Here is a tiny trained network, its code and every weight. The questions are about switching its units off for an input and a target symbol, where a switched-off unit gives its printed mean instead of its output.

import numpy as np


def w(rows, s, z=0):
    codes = np.array(rows[::2]) - 128.0
    scale = np.full(codes.shape[1], s)
    scale[-1] = z or s
    return codes * scale


def f(y):
    return np.maximum(y, 0)


def softmax(a):
    e = np.exp(a - a.max(-1, keepdims=True))
    return e / e.sum(-1, keepdims=True)


def log_softmax(a):
    a = a - a.max(-1, keepdims=True)
    return a - np.log(np.exp(a).sum(-1, keepdims=True))


def net(x, mask):
    ids = ['γεμφψω'.index(c) for c in x.split()]
    T = len(ids)
    res = E[ids] + P[:T]
    r = res
    for j in range(3):
        rows = slice(3 * j, 3 * j + 3)
        q, k, v = (r @ M[0][rows].T for M in (Q, K, V))
        z = softmax(np.where(np.tri(T) > 0, q @ k.T / 3**0.5, -1e9)) @ v
        o = O[0][rows]
        res = res + np.where(mask[j], z, o[:, -1]) @ o[:, :-1]
    y = f(res @ A[0][:, :-1].T + A[0][:, -1])
    res = res + np.where(mask[3:7], y, B[0][:, -1]) @ B[0][:, :-1]
    return log_softmax(res[-1] @ U[:, :-1].T + U[:, -1])


Q, K, V, O, A, B = {}, {}, {}, {}, {}, {}
E = w([
[35,29,47,199,144],'γ',
[114,82,193,244,85],'ε',
[118,186,123,98,139],'μ',
[30,182,155,180,195],'φ',
[89,172,174,136,6],'ψ',
[161,102,116,101,39],'ω',
],0.011)
P = w([
[163,218,37,215,116],'0',
[130,180,80,178,123],'1',
[106,143,131,144,129],'2',
[72,110,163,117,136],'3',
[38,82,192,94,142],'4',
[2,55,220,63,152],'5',
],0.0077)
Q[0] = w([
[161,135,153,171,101],'h1',
[139,203,46,49,177],'h1',
[184,140,161,66,161],'h1',
[111,80,145,248,93],'h2',
[133,130,163,105,30],'h2',
[55,254,163,142,117],'h2',
[194,105,133,137,187],'h3',
[192,99,163,92,150],'h3',
[155,147,103,93,130],'h3',
],0.049)
K[0] = w([
[149,120,141,178,114],'h1',
[125,91,83,6,182],'h1',
[65,108,92,106,135],'h1',
[106,105,139,243,101],'h2',
[181,124,144,109,44],'h2',
[112,253,175,126,127],'h2',
[147,165,110,196,79],'h3',
[139,172,96,173,120],'h3',
[172,131,119,161,143],'h3',
],0.056)
V[0] = w([
[113,83,141,88,79],'h1',
[145,133,168,146,113],'h1',
[145,148,125,157,157],'h1',
[249,244,9,206,100],'h2',
[138,160,109,119,127],'h2',
[102,120,153,103,146],'h2',
[54,76,242,29,183],'h3',
[96,255,57,120,118],'h3',
[196,156,225,247,131],'h3',
],0.0086)
O[0] = w([
[149,127,161,161,108,11],'h1',
[131,171,120,101,139,246],'h1',
[122,141,106,121,138,207],'h1',
[83,44,228,2,145,254],'h2',
[121,114,119,137,132,107],'h2',
[128,139,116,153,142,73],'h2',
[124,102,215,25,158,144],'h3',
[79,221,63,128,175,245],'h3',
[179,183,177,211,121,253],'h3',
],0.0079,0.0022)
A[0] = w([
[135,146,108,59,138,198],'n1',
[144,110,187,84,141,3],'n2',
[182,179,97,92,44,139],'n3',
[254,122,26,78,70,141],'n4',
],0.018,0.0055)
B[0] = w([
[133,116,164,159,158,232],'n1',
[143,141,89,151,97,255],'n2',
[96,163,106,89,112,198],'n3',
[250,105,112,113,134,155],'n4',
],0.023,0.0062)
U = w([
[199,121,111,133,162,88],'γ',
[200,224,51,215,217,255],'ε',
[132,84,43,193,149,15],'μ',
[126,162,141,130,112,48],'φ',
[138,74,225,117,178,229],'ψ',
[190,146,159,254,107,50],'ω',
],0.0058,0.0046)

Each question gives the input, a string of symbols that net reads in full, and the target symbol t.
The units are the heads (3 rows each of Q, K, V and O) and the neurons (one row each of A and B). Each row of codes is followed by its name. A weight is (code - 128) times the scale printed after its matrix; where a second scale follows, it is the last column's (O, A, B and U).
mask holds one flag per unit, heads first, then neurons. A switched-off unit (its flag False) gives its mean, the last column of its rows in O or B, instead of its output. The means were averaged over made-up inputs and are rounded, as every weight is.
A unit's drop is (log p(t) with every unit on - log p(t) with that unit switched off) / (log p(t) with every unit on - log p(t) with every unit switched off).
The circuit of an input: a set's keep is (log p(t) with only the set's units on - log p(t) with every unit switched off) / (log p(t) with every unit on - log p(t) with every unit switched off). Starting from all 7 units, units are removed one at a time, each time the one whose removal leaves the highest keep (on an exact tie, the one counted first), for as long as the keep stays at least 0.8.
units of the circuit, in order: the units of the circuit, biggest drop first
unit that matters most: the unit with the biggest drop
top k neurons: the k neurons with the biggest drops, biggest first
which heads matter: for each layer, one digit per head in row order, 1 if its drop is at least 0.15 and else 0, layers parted by /
drop when u is switched off: that unit's drop, to one decimal
input ψ γ ψ ε ε ψ, target ω: units of the circuit, in order	(n2; n1; h3; h2)
input ε φ φ, target ψ: unit that matters most	n2
input ε ψ ε, target ψ: which heads matter	011
input ε ψ ε ε ω, target γ: which heads matter	011
input φ ε φ, target ψ: which heads matter	010
input ψ ε μ, target ψ: top 2 neurons	(n2; n1)
input ε ψ φ ω ε ψ, target ω: units of the circuit, in order	(n2; h3; n1; h2)
input μ φ ε ω ε μ, target ω: which heads matter	011
input ε ω ε ψ ε ω, target ω: top 2 neurons	(n2; n1)
input ψ μ φ ε ε ε, target ω: drop when h3 is switched off	0.6
input ε μ μ ω ω ψ, target ε: drop when n2 is switched off	-0.2
input γ φ ψ φ ψ ε, target ε: drop when h3 is switched off	-0.3
